The symbols move the elements like this.
κ: q784->q62, q103->q461, q361->q993, q130->q882, q429->q361, q532->q354, q712->q534, q842->q460, q524->q736, q44->q754, q959->q43, q534->q306, q543->q842, q715->q143, q846->q784, q754->q712, q258->q235, q260->q959, q43->q131, q387->q543, q306->q524, q758->q342, q463->q715, q736->q281, q143->q130, q900->q958, q410->q900, q830->q44, q806->q758, q461->q806, q669->q115, q135->q117, q272->q351, q460->q258, q281->q463, q993->q410, q131->q135, q992->q669, q115->q387, q804->q103, q85->q830, q62->q85, q235->q260, q342->q272, q958->q846, q354->q804, q882->q532, q351->q466, q466->q992, q117->q429
θ: q784->q754, q103->q272, q361->q846, q130->q103, q429->q958, q532->q806, q712->q281, q842->q959, q524->q143, q44->q524, q959->q429, q534->q463, q543->q260, q715->q354, q846->q44, q754->q736, q258->q131, q260->q117, q43->q361, q387->q235, q306->q715, q758->q992, q463->q532, q736->q130, q143->q804, q900->q85, q410->q62, q830->q306, q806->q466, q461->q351, q669->q460, q135->q410, q272->q115, q460->q43, q281->q882, q993->q784, q131->q993, q992->q842, q115->q258, q804->q342, q85->q534, q62->q712, q235->q135, q342->q669, q958->q830, q354->q758, q882->q461, q351->q387, q466->q543, q117->q900
σ: q784->q846, q103->q804, q361->q429, q130->q143, q429->q117, q532->q882, q712->q754, q842->q543, q524->q306, q44->q830, q959->q260, q534->q712, q543->q387, q715->q463, q846->q958, q754->q44, q258->q460, q260->q235, q43->q959, q387->q115, q306->q534, q758->q806, q463->q281, q736->q524, q143->q715, q900->q410, q410->q993, q830->q85, q806->q461, q461->q103, q669->q992, q135->q131, q272->q342, q460->q842, q281->q736, q993->q361, q131->q43, q992->q466, q115->q669, q804->q354, q85->q62, q62->q784, q235->q258, q342->q758, q958->q900, q354->q532, q882->q130, q351->q272, q466->q351, q117->q135
τ: q784->q900, q103->q532, q361->q135, q130->q463, q429->q131, q532->q143, q712->q830, q842->q115, q524->q712, q44->q62, q959->q258, q534->q44, q543->q669, q715->q736, q846->q410, q754->q85, q258->q543, q260->q460, q43->q235, q387->q992, q306->q754, q758->q103, q463->q524, q736->q534, q143->q281, q900->q361, q410->q429, q830->q784, q806->q804, q461->q354, q669->q351, q135->q959, q272->q806, q460->q387, q281->q306, q993->q117, q131->q260, q992->q272, q115->q466, q804->q882, q85->q846, q62->q958, q235->q842, q342->q461, q958->q993, q354->q130, q882->q715, q351->q758, q466->q342, q117->q43
π: q784->q958, q103->q354, q361->q117, q130->q715, q429->q135, q532->q130, q712->q44, q842->q387, q524->q534, q44->q85, q959->q235, q534->q754, q543->q115, q715->q281, q846->q900, q754->q830, q258->q842, q260->q258, q43->q260, q387->q669, q306->q712, q758->q461, q463->q736, q736->q306, q143->q463, q900->q993, q410->q361, q830->q62, q806->q103, q461->q804, q669->q466, q135->q43, q272->q758, q460->q543, q281->q524, q993->q429, q131->q959, q992->q351, q115->q992, q804->q532, q85->q784, q62->q846, q235->q460, q342->q806, q958->q410, q354->q882, q882->q143, q351->q342, q466->q272, q117->q131
γ: q784->q410, q103->q882, q361->q131, q130->q281, q429->q43, q532->q715, q712->q85, q842->q669, q524->q754, q44->q784, q959->q460, q534->q830, q543->q992, q715->q524, q846->q993, q754->q62, q258->q387, q260->q842, q43->q258, q387->q466, q306->q44, q758->q804, q463->q306, q736->q712, q143->q736, q900->q429, q410->q117, q830->q846, q806->q354, q461->q532, q669->q272, q135->q260, q272->q461, q460->q115, q281->q534, q993->q135, q131->q235, q992->q342, q115->q351, q804->q130, q85->q958, q62->q900, q235->q543, q342->q103, q958->q361, q354->q143, q882->q463, q351->q806, q466->q758, q117->q959

The rows follow the links: the fewer symbols apart two elements are, the more alike their rows tend to be.

Each row is also shifted at random along 2 hidden directions that mean nothing.

Known rows, each with its element:
[-124  -18  -43    7  -17   -9   37  -32   -1  -25    2   -3   43  -22  -34  -19  -22    3   -8   92  -33   24   26  -14   24   19   23  -12   27  -64   87  -19   -7   19   11   25  -59   -4  -10]: q806
[   7    4  -54  -18  -61   15   14   38   -3    0    3   41   33   -1  -34   44  -11  -53   49   32   -5  -13   14   -2  -70   61   34   23   18  -58   59   14  -53    6  -17  -11  -52   -2   27]: q387
[ 144  -15   28  -12  -23    2   -8   -5   13  -53  -21   33  -17    1   14   39    1  -17   20  -26   -5    0   38   66  -36   28  -13   20    6   32   -5  -13  -34  -19  -38  -18   33   38  -11]: q117
[ -58   44   -9   30   -9  -27  -10   -8  -19    4   49  -64  -33  -23  -40   20  -57  -12  -19  -18   22    3  -24  -44  -20   -7    3  -18  -16   46   12   49   -7   24   37   23  -21  -15   34]: q306
[-120   17  -20  -23   29    0  -30   -7   10    5  -33   27  -27   21  -28   13  -38  -61   36  -28  -15   10  -28  -28  -14   12    7  -41   35   28    2   10  -46   22   31   -9   -1   25   -4]: q354
[-132  -23  -30   10  -24   20   24  -41   -1   -4  -42   17  -21    0  -28  -18  -22   -7    8   98  -14   41   13   18   -3  -13   40  -16   44  -10   63    8    1   32   46   15  -29   35    3]: q461
[  69   12   18    8   -2  -27  -17   37   19   -2   36  -70    3  -31  -31   35  -57  -48   -6  -76  -29  -32  -19  -45   -6   -8  -38    1  -59   35   -8    8  -29   -3  -23   25   26  -22  -37]: q754
[  42   -7   -9  -21   57   27   20   26   18   55   -7   42   66   17   19  -52   30    0    6   15  -24   -7  -26  -48   73  -20   12  -26   31  -50  -24  -45   25   11   31   -3  -59    2  -62]: q272
[ -92    4   11   25   -9    7    0  -12   39  -16  -21  -40   -1  -36  -13   23    6   30   12  -21  -26  -63   -6  -31   75   -5  -18   -3  -12  -14    0  -46   18   25    4  -12   26  -52  -73]: q143
[-133  -22   17   47  -23   25    4  -43   29  -21  -30  -47  -33  -31   -3   18   43   50    7   14  -10  -39   19   -6   84  -30    3    7   -3  -13    8  -34   50   24   31    7   10  -38  -44]: q715
[ -21   22    2  -15   23   25   -5    6   40  -12  -29   -4   30   -6   -3   22   -7  -30    9  -88  -29  -66  -35  -83   60    8  -26  -33  -13  -11  -17  -58   -4   46    2  -27  -17  -43  -84]: q130
[  45  -44   -6   21  -42    0   29   17    2    0   48   17   21    8   18   15   -7   21   33   50   -5   24   22   21  -52    6   44  -10   61  -77   37  -18    0    0  -12   -1  -32   48  -12]: q842
[  73  -43   53   20  -10  -13  -11   10   15   -9  -44  -40  -64  -27   -1   34   -8  -19   21  -28  -23  -38   -8  -11   44  -25  -32   43  -58   43    5   -6   16  -34  -19   38   71  -20  -30]: q830
[  95   52   11   -3   38    8   -3   -4   -5   46   35   20   43   19   73  -25   52   46  -15   -4   39    4   11    5  -17   -4    5   -2   28  -33  -78  -14   41  -14  -15  -31   -3    4   23]: q260
[  -6  -27   15  -11  -20  -40   40   -1   23  -52   49  -14   23  -31    3   27  -30    8  -17  -28   -6   25   37   57  -53   14  -24   27  -36  -28   25  -21  -13  -51  -88   16   15   52  -23]: q361
[  32    0   16   -9  -45   12   -6   -7   17  -62  -34   47   -8  -12   -6   41   35   -2    7  -19   20   -2   54   74  -30   44  -13   31   -3   13   -3   -3  -27  -20  -56  -36   46   -7   21]: q135
[ -15   28   -9  -47   27   39  -26   46  -17   56  -25   77   58   45   14    0   31  -60   55  -22   12  -29  -20  -21    8   44    6   12   23  -13  -29  -15  -22   15   -4  -20  -25  -36   31]: q992
[  26   -3   -4   -2    9  -46   38   10   19  -33   83  -34   37  -18  -12   20  -25   22  -50  -37    1   21   28   23  -75    7  -37    3  -42   -2   14    3  -24  -36  -76   22  -14   39   -5]: q993
[ 144   -6    9   13   39  -13  -18  -27  -25   29  -62  -10  -52   11    8  -37   18   19  -17   31   30    9   -5   19   46  -29  -17   14  -33   82  -38   21   45  -27   25    1   40  -43   40]: q784

The symbols that take the first to the second take the third to the fourth, perhaps in another order. What is the fourth?
Answer with the element's name.
A [-173  -24   30   30   -9   18   -8  -22   19  -22  -31  -46  -33  -45   11   21   14   24   26   -8  -24  -49    4  -11   73  -39  -20    9  -17  -27    3  -48   13   10   -2   -2   39  -41  -74]
B [  38   24    8   -3   30   26  -28  -20   44  -12  -36  -20   17    2  -10   29  -19   -7   17  -88  -38  -62  -22  -77   81   -9   -5  -37    0    2  -26  -58  -14   36   41  -14   -7  -18  -81]
C [ -88   24   -9  -36    5   16  -20   -1   22    1  -29   14    2   13  -25    5  -34  -44   23  -74  -31  -13  -30  -50    2   -2  -13  -29   20   20  -15    1  -46   24   24   -8    9   14  -45]
D q354

A [  74   -6   15    6   16    6    2   21    3   47   61    5   21   19   85  -42   30   61  -13   37   29   27  -19   20  -13  -28   22  -14   56  -35  -64  -13   48  -15    6  -28   -1   56   20]
B [  32   -8  -56    2  -73    7   23   28    3  -23   33   48   53    0  -37   39  -22  -24   35   27   -5   11   24    2  -65   65   46    2   23  -79   77  -10  -49   16  -38    5  -54   11   11]
C [  45   36   27   -9   37   34  -21    9  -11   24  -26   36   13   15   54  -36   59   41  -16    0   63   11    5   45   -7    5    4    2   28   13  -88   22   40  -34   -5  -40   16    2   48]
D q460

A [   1   33   -8  -43   53   29    1   37    6   54  -18   54   84   25   24  -35   53  -30   21  -13   -4  -22  -27  -54   55   24  -15  -10   14  -51  -33  -53   23    7    9  -12  -40  -35  -37]
B [ -95  -60   14    2   22   19   44  -11   25   25   -8   15   16   27   37  -45   33   16   10   72  -14   24    3  -17   71  -41   21   -2   38  -59    3  -23   41   -3   19    0  -31   16  -41]
C [-126   41  -91  -26  -36  -22   25   -8    1  -26   -5   32   52  -25  -81   16  -34  -53  -14   11  -17   24   16  -16  -21   56   18  -24   -4  -15   87   10  -45   30    4   13  -83  -32   18]
D q354

A [  36   11  -36  -12   26   13   25   -1   10   17   10   22   91    0  -10  -40   21   -5    3   40  -31  -30   -8  -77   73   22   -1  -23   -5  -67   35  -54   13   22   12   -1  -80  -35  -55]
B [  15  -10  -56   -5  -13   24   26  -39    3  -17  -16    6   42   -8  -45  -22  -18  -19    5   69  -27   29    7  -43   40    4   21  -33   21  -48   89  -22  -11   33   15   16  -74  -23  -21]
C [ 122   -6   16    2  -30  -10  -13   18    6  -29  -41  -35    0  -25  -44   30    6  -15  -18  -32    6  -52   28   -4   61   22  -33   32  -75   37   29  -12   10  -26  -11   28   11  -74   -6]
D q784

A [ -33   75  -17   -6   -5   10   -1   26  -20   -1   32   40   51  -13   31   -9   64   46  -35  -16   54  -16   23   40  -27   56   -6   21  -14  -11  -26  -17   31  -33  -50  -53   -5  -24   52]
B [  98  -45    6   31  -14   14   18    8   13   17   31   17   11    4   39    4    2    1   34   53  -12   21   -8    5  -48  -14   41    2   60  -74   21    9  -23    2    4    1  -35   66  -13]
C [   8    1   11  -35   46   32  -18   54    4   68  -40   69   46   46   40  -33   34  -31   47   -7  -17  -25  -46  -32   26   -7    1    2   40  -20  -67  -20   -4   20   23  -20  -27    3   -3]
D q806

A [ -29   46   -2   -5   18  -15   24   28   -9    8   56   28   50    0   60  -21   63   57  -42    6   51  -12   18   28  -22   39    2    3   23  -26  -65   -1   36  -24  -28  -38  -18    8   44]
B [ -12  -36   31   27   10    1   32   20    7   41   58   -2    5   -3   70  -24   44   84    3   59   25   50   -1   26  -49  -32   24   -5   48  -54  -47  -19   53  -42    7  -11   18   82   -5]
C [-155  -18   41    2   27   26  -41  -16   27    6  -43    2  -34   22   19   12   -5  -20   24  -62  -29   -8  -28  -24   23  -34  -33  -22   16   19  -43  -13  -20   -1   15  -23   48   28  -47]
D q143

A [ -54  -30   14   23  -11    5   45   15   -1   17   70   -5   14   -1   68  -23   43   85  -21   42   13   24   13   28  -60  -28   28  -10   41  -60  -29   -8   38  -36  -26   -6   13   64   10]
B [ -14  -39  -35  -15  -40   17    0   28   -8    8   -7   51   -5   31  -10   26   -5  -33   63   46    9   11   10   39  -71   28   42    7   34  -37   55   12  -44   -4  -23   -3  -12   28   23]
C [  39  -17  -13   18  -25   -3   40   42    5    0   69    0   53   -5   43   -4   25   41   -8   56   -7    3   16  -19  -70   10   38    2   45 -107   33  -16   13   -4  -43  -12  -55   20  -16]
D q115

A [ 118  -23   22  -12    1  -33   27   -6   41  -51   30  -18    3    5   24   18  -26    5    1  -30  -19   29   14   32  -56   -9  -28   -6    2    8    2   -8  -21  -51  -52   10   23   69  -12]
B [  55  -30   -8   10  -34   14   42   15    8   10   38   15   21    9   19   15   -1   30   24   64   -4   23   21   -1  -65    3   36    7   59  -70   28  -10   -5    8  -15   12  -32   51    5]
C [ -76   29   -5    7    2  -34  -24   19  -16   19   64  -85  -27  -23  -23   35  -64  -29  -30  -53  -14   -5  -20  -34  -40   -6  -10    2  -36   45   11   44  -26    5   14   16   -5   -2   11]
D q410

A [ -54  -23    6   69  -18   21  -18  -47  -15   11  -35  -59  -90  -28  -11   -7   15   44  -15   76   16    1    5  -15   62  -53   30  -18   20   31   -1   23   55    7   72    2   32  -40   11]
B [ -16   33  -29   11  -11  -33  -23  -40  -23    7   37  -72  -55  -25  -51   12  -45    3  -29    8   10    2  -22  -44    6  -31   22  -32  -21   58    9   53   -1   30   71    2  -18  -22   36]
C [  94   23  -33  -31  -17   33  -18   60   -7    6  -40   70   17   15  -15   15    3  -64   64   -4   -4   -8   -6  -10  -23   59   27   16   36  -14   33   -3  -67   30    6   -9  -36  -13   30]
D q992

A [  25  -65   43    7  -49    3   -2   -7   30  -50  -40   22  -63    9   33   24   20   14   26    2   10   18   46   96  -51    2   -8   39   14   21   -2  -11   -4  -53  -68  -23   75   53    0]
B [  -8   51    7  -29   12    8  -19   11  -16   25    8   38   34    0   39  -42   76   56  -14   -8   52    5   22   54   -4   32  -10   12    7   -5  -61  -21   50  -27  -27  -43    9   -7   40]
C [  91  -35   55   24   33  -13  -46    9    6   26   13  -79  -70    9   11   14  -67  -33   12  -66  -28    1  -62  -45  -18  -60  -13   -9   -3   70  -23   45  -28   31   41   29   53   47  -31]
D q85

A [ -16  -12   29   -6   26   30  -43   -5   27  -11  -39  -19   -9   -4   -2    3  -29  -26   25  -61  -33  -49  -23  -61   61  -13  -23  -36    2   12  -32  -31  -13   22   15  -22   18  -16  -92]
B [ -46  -58   56   18   53   35  -34  -21   38   33  -63    3 -100   50   60  -10  -23  -13   59  -45  -24   10  -49   -9   34  -74   -6  -43   55   58  -84  -11  -11   23   53  -21   75   91  -68]
C [ -47   31   -1    2   11  -45   19  -24  -34  -19   17  -19    6  -14    1  -18   31   31  -70   14   42   24   19   37   14    4  -32   36  -81   49    0   42   49  -40  -25   18   17  -54   73]
D q784

A [ -27  -24  -16  -15  -35   35  -26   35    6   26  -39   85   -6   36    6   18    7  -55   68   26   14   15    0   24  -67   38   39    3   42  -13   10    5  -51   15   10  -19   -1   31   45]
B [ -48   -4   -3  -29   26   34  -26   49  -15   57  -29   85   28   56   32   -6   28  -44   58   -3    7  -12  -30   -4    1   22    6    4   34   -7  -36   14  -14   -3   14  -35  -13   10   36]
C [ -89   41  -53  -29   -6   -6   -6  -29   -1  -23  -19   15    2   13  -59   -1  -59  -62    8   -1   -5   26  -13  -26  -30   29   24  -35   15   27   31   10  -42   33   41   -2  -20   34    8]
D q532

A [ -68   52  -12  -22    9    0  -22   17    6  -10  -16    4   30  -29  -28   25  -35  -45   17  -91  -27  -46  -26  -62   30   39  -23  -21   -7   -8  -20  -26  -35   41   -3  -14  -11  -36  -66]
B [-129   38   -5    2  -33   10    0   -9   28  -55    6  -45   51  -37  -48   45    8   10   -7  -57  -23  -78   13  -62   86   41  -21  -15  -57  -51   33  -63   -2   23  -23   -1  -17 -104  -65]
C [   7  -14   26    3  -14  -19   -3   -5  -12   -4  -22  -22  -44  -35  -17   14   34   26  -40   -2   27  -18   46   43   62   -2  -30   38  -85   49    4    1   42  -35  -24   19   44  -62   49]
D q846

A [ -81  -12  -12   42  -25   29   -7  -23   22  -40  -20  -34  -14  -51  -34    9   15   22    0  -12   -8  -56   17  -30   93  -11  -10   -5  -34  -18    7  -40   30   27    9    4    3  -71  -49]
B [ -25  -40   43   25  -31    5    2   21   13  -25  -17  -42  -34  -33   -5   48    5   -3   -5  -28    7  -34   15   16   34   -3  -38   50  -74   39   22  -11    9  -26  -56   27   59  -43  -10]
C [ -80   -8  -14   34  -29    4  -11  -50   10  -15  -32  -52  -46  -47  -27    8   19   55  -21   26    6  -28   24  -20   79  -16   22   -7   -7   -4   23   -5   36   17   54    4    8  -72  -25]
D q85

A [-116   33  -26   21  -14  -38  -12   -8  -26    1   41  -81  -39  -32  -42   16  -45    1  -38  -38   11    4  -15  -40  -32    4   -7  -20  -44   37   38   41   -4   21   10   39   -9  -16   30]
B [  16   -6   43   12   14  -13  -26  -33  -41   15  -41  -10  -68   -4   21  -34   36   26  -39   48   39   23    9   46   47  -43  -10   45  -27   81  -40   33   55  -40   20   27   43  -27   51]
C [   3  -65   72   21  -10  -13  -21   27   23    1   -9  -62  -56    1   20   47  -38  -24   11  -38  -27  -21  -14   -4   13  -44  -26   42  -38   52  -12    4  -11  -18  -12   21   75   22  -15]
D q410

A [-130   12    6   -3   15   23  -29  -12   27   -8  -33   -7  -13    2   -3   19   -7  -24   38  -78  -37  -42  -31  -52   32    2  -33  -25    2    3  -14  -11  -18   33   18  -15   13   -1  -65]
B [  62    4  -37  -16  -54   23   -5   46    0   -6    0   52   45   20  -14   35   -9  -46   39   20  -20    9    6    4  -62   53   29   24   43  -56   53  -10  -43   21  -27    0  -30   15   28]
C [ -19  -24    3  -28    0   29  -37   55  -13   28  -54   93  -12   38   30    0    4  -69   55   15   11    6  -21   14  -28   34   23   11   49  -11  -22    7  -24   20   15  -35    5   23   29]
D q361

A [  -6   35    3   -5   29   15  -25   -7   39   21  -25    0  -15   15  -15   19  -17  -56   35  -92  -34  -42  -40  -60   47  -11  -23  -57   27    5  -36  -40  -32   47   33  -28   -5    6  -74]
B [  18   -1  -56   -2   -4   16   44  -45    5   -7   -7    9   40    3  -53  -19  -36   -9   -2   61  -20   25   20  -51   35    6   21  -50   41  -58   85   -8   -9   43   31   20  -76  -16  -19]
C [ 176   58  -12  -32  -11   24  -17    6   -1  -16  -55   67    5   15  -11  -12   35   -5    1  -33   23  -15   20   45  -10   62  -12   10    9   19  -25  -26    5    1  -35  -50    7  -18   31]
D q410

A [  46   12    4  -34    2   39  -24   45   -3   54  -42   90   18   62   28   -4   12  -53   70    9    4   -3  -27   -4  -44   45   17    4   39    2  -24   13  -33   21   19  -32   -5   19   24]
B [  86    4  -45  -16  -49   28   10   42   -1    1   -7   61   26   12  -13   17   -1  -55   44   30   -3    4    9    6  -69   57   31    3   39  -45   52   -4  -67   12    9  -18  -31   23   20]
C [  49  -18  -43  -16   27    7   23  -25   12    2  -13   15   56    9  -12  -49    3   -3   -8   70  -26   21    1  -41   56   -8   33  -43   37  -60   38  -34   26   29   29   18  -65    3  -39]
D q272

A [ 110   29    9   12   17  -12   -3   -2  -32  -22  -27   -8  -23  -10  -14  -38   36    7  -42    8   23   -5   23   16   62    3  -14   24  -67   82   -1   18   32  -14    7   13   22  -83   49]
B [ -88   20   18    0   24  -46    4  -18  -44    3   44  -39    3   -8   17  -32   31   42  -71   23   40   35   21   49  -19  -38  -29   18  -61   65  -16   40   38  -50  -23   25   14  -11   73]
C [  78   30   -4  -11   22  -61   24    4    5  -19   82  -42   44  -11  -16  -27  -48    5  -59  -40    4   50   12    5  -50  -23  -33  -18  -33   30   -8   19   -3  -42  -32   18  -19   31   12]
D q361

